Below is a small trained network, with its code and all its weights. Each question gives an input and a class and asks what happens when units are switched off, that is, made to give their printed mean instead of their output.

import numpy as np


def w(rows, s, z=0):
    codes = np.array(rows[::2]) - 128.0
    scale = np.full(codes.shape[1], s)
    scale[-1] = z or s
    return codes * scale


def norm(h):
    return h / np.sqrt((h * h).mean(-1, keepdims=True) + 1e-5)


def f(y):
    return np.maximum(y, 0)


def log_softmax(a):
    a = a - a.max(-1, keepdims=True)
    return a - np.log(np.exp(a).sum(-1, keepdims=True))


def net(x, mask):
    res = np.array(x, float).reshape(1, 5) / 4 @ E
    u = 0
    for l in range(3):
        y = f(norm(res) @ A[l][:, :-1].T + A[l][:, -1])
        res = res + np.where(mask[u : u + 5], y, B[l][:, -1]) @ B[l][:, :-1]
        u += 5
    return log_softmax(norm(res)[-1] @ U[:, :-1].T + U[:, -1])


A, B = {}, {}
E = w([
[127,130,132,131],'x0',
[128,128,127,128],'x1',
[85,171,76,183],'x2',
[141,120,30,3],'x3',
[100,33,24,96],'x4',
],0.0024)
A[0] = w([
[137,221,94,118,23],'0.n1',
[171,112,157,106,181],'0.n2',
[123,54,166,174,199],'0.n3',
[72,141,80,194,82],'0.n4',
[193,2,157,139,6],'0.n5',
],0.0061,0.0019)
B[0] = w([
[3,149,121,90,181],'0.n1',
[155,87,145,132,208],'0.n2',
[37,107,96,144,255],'0.n3',
[163,89,107,141,222],'0.n4',
[39,163,83,109,200],'0.n5',
],0.0072,0.0025)
A[1] = w([
[105,178,162,34,148],'1.n1',
[112,236,222,115,254],'1.n2',
[121,45,117,129,162],'1.n3',
[255,179,173,36,82],'1.n4',
[119,153,159,12,253],'1.n5',
],0.0061,0.00089)
B[1] = w([
[54,152,179,251,217],'1.n1',
[149,67,49,86,251],'1.n2',
[173,116,156,145,214],'1.n3',
[49,145,177,219,206],'1.n4',
[108,98,200,255,249],'1.n5',
],0.0052,0.0031)
A[2] = w([
[98,75,69,9,235],'2.n1',
[44,168,209,253,254],'2.n2',
[80,127,127,19,229],'2.n3',
[67,120,10,77,88],'2.n4',
[79,22,237,123,251],'2.n5',
],0.0036,0.0008)
B[2] = w([
[140,254,169,133,157],'2.n1',
[206,174,67,24,255],'2.n2',
[78,122,212,110,141],'2.n3',
[221,162,181,130,170],'2.n4',
[170,114,187,49,205],'2.n5',
],0.0044,0.0058)
U = w([
[198,49,214,10,157],'0',
[4,164,104,77,240],'1',
[236,208,46,112,169],'2',
[152,2,50,202,4],'3',
[110,142,244,218,32],'4',
],0.013,0.0025)

Each question gives the input, the list of numbers given to net, and the class t.
The units are the neurons (one row each of A and B). Each row of codes is followed by its name. A weight is (code - 128) times the scale printed after its matrix; where a second scale follows, it is the last column's (A, B and U).
mask holds one flag per neuron, layer by layer. A switched-off neuron (its flag False) gives its mean, the last column of its row in B, instead of its output. The means were averaged over made-up inputs and are rounded, as every weight is.
A unit's drop is (log p(t) with every unit on - log p(t) with that unit switched off) / (log p(t) with every unit on - log p(t) with every unit switched off).
The circuit of an input: a set's keep is (log p(t) with only the set's units on - log p(t) with every unit switched off) / (log p(t) with every unit on - log p(t) with every unit switched off). Starting from the 12 units with the biggest drops (on a tie, the unit counted first), units are removed one at a time, each time the one whose removal leaves the highest keep (on an exact tie, the one counted first), for as long as the keep stays at least 0.8.
circuit, biggest first: the units of the circuit, biggest drop first
unit that matters most: the unit with the biggest drop
k most important neurons: the k neurons with the biggest drops, biggest first
k most important neurons of layer l: the k neurons of layer l with the biggest drops, biggest first
input [7,0,3,3,-6], class 1: circuit, biggest first	[0.n1]
input [8,-8,2,7,3], class 2: 2 most important neurons	[0.n2, 2.n4]
input [8,-8,5,-5,1], class 3: 4 most important neurons	[0.n4, 0.n3, 2.n1, 2.n4]
input [2,8,1,-7,1], class 3: 2 most important neurons	[2.n1, 0.n3]
input [-8,5,-7,7,-2], class 4: circuit, biggest first	[1.n5, 1.n1]
input [3,-2,2,2,-8], class 1: 3 most important neurons	[0.n1, 1.n1, 2.n4]
input [8,6,8,5,3], class 2: circuit, biggest first	[2.n4, 0.n3]
input [-8,-8,-5,-8,2], class 1: circuit, biggest first	[0.n3, 0.n5]
input [0,-2,4,-3,2], class 3: 2 most important neurons	[0.n4, 2.n2]
input [7,-7,0,5,-4], class 4: 3 most important neurons of layer 0	[0.n3, 0.n5, 0.n2]
input [-8,2,7,4,8], class 2: 3 most important neurons	[2.n1, 1.n5, 2.n4]
input [-4,5,-2,8,7], class 0: 2 most important neurons of layer 1	[1.n5, 1.n2]
input [3,5,8,-3,1], class 3: 2 most important neurons of layer 2	[2.n1, 2.n5]
input [4,-3,0,-2,-6], class 0: 2 most important neurons	[0.n5, 2.n2]
input [8,-2,-1,0,-7], class 0: circuit, biggest first	[1.n2]
input [0,2,3,-8,2], class 3: 2 most important neurons	[0.n3, 0.n4]
input [2,0,-5,-6,3], class 1: 2 most important neurons	[0.n5, 0.n3]
input [4,-3,2,3,2], class 2: 2 most important neurons of layer 2	[2.n5, 2.n1]
input [-8,2,-2,3,-8], class 4: 2 most important neurons	[1.n1, 1.n5]
input [-7,-4,2,-1,-1], class 2: unit that matters most	0.n2
input [-1,-6,7,0,-1], class 2: 2 most important neurons	[0.n4, 0.n3]
input [8,2,7,2,3], class 2: 3 most important neurons of layer 1	[1.n5, 1.n1, 1.n4]
input [-3,0,-2,1,-1], class 4: 2 most important neurons	[0.n3, 0.n4]
input [-6,-3,2,7,4], class 2: 3 most important neurons	[2.n1, 2.n5, 2.n4]
input [3,4,-7,2,-6], class 4: 2 most important neurons of layer 1	[1.n4, 1.n5]
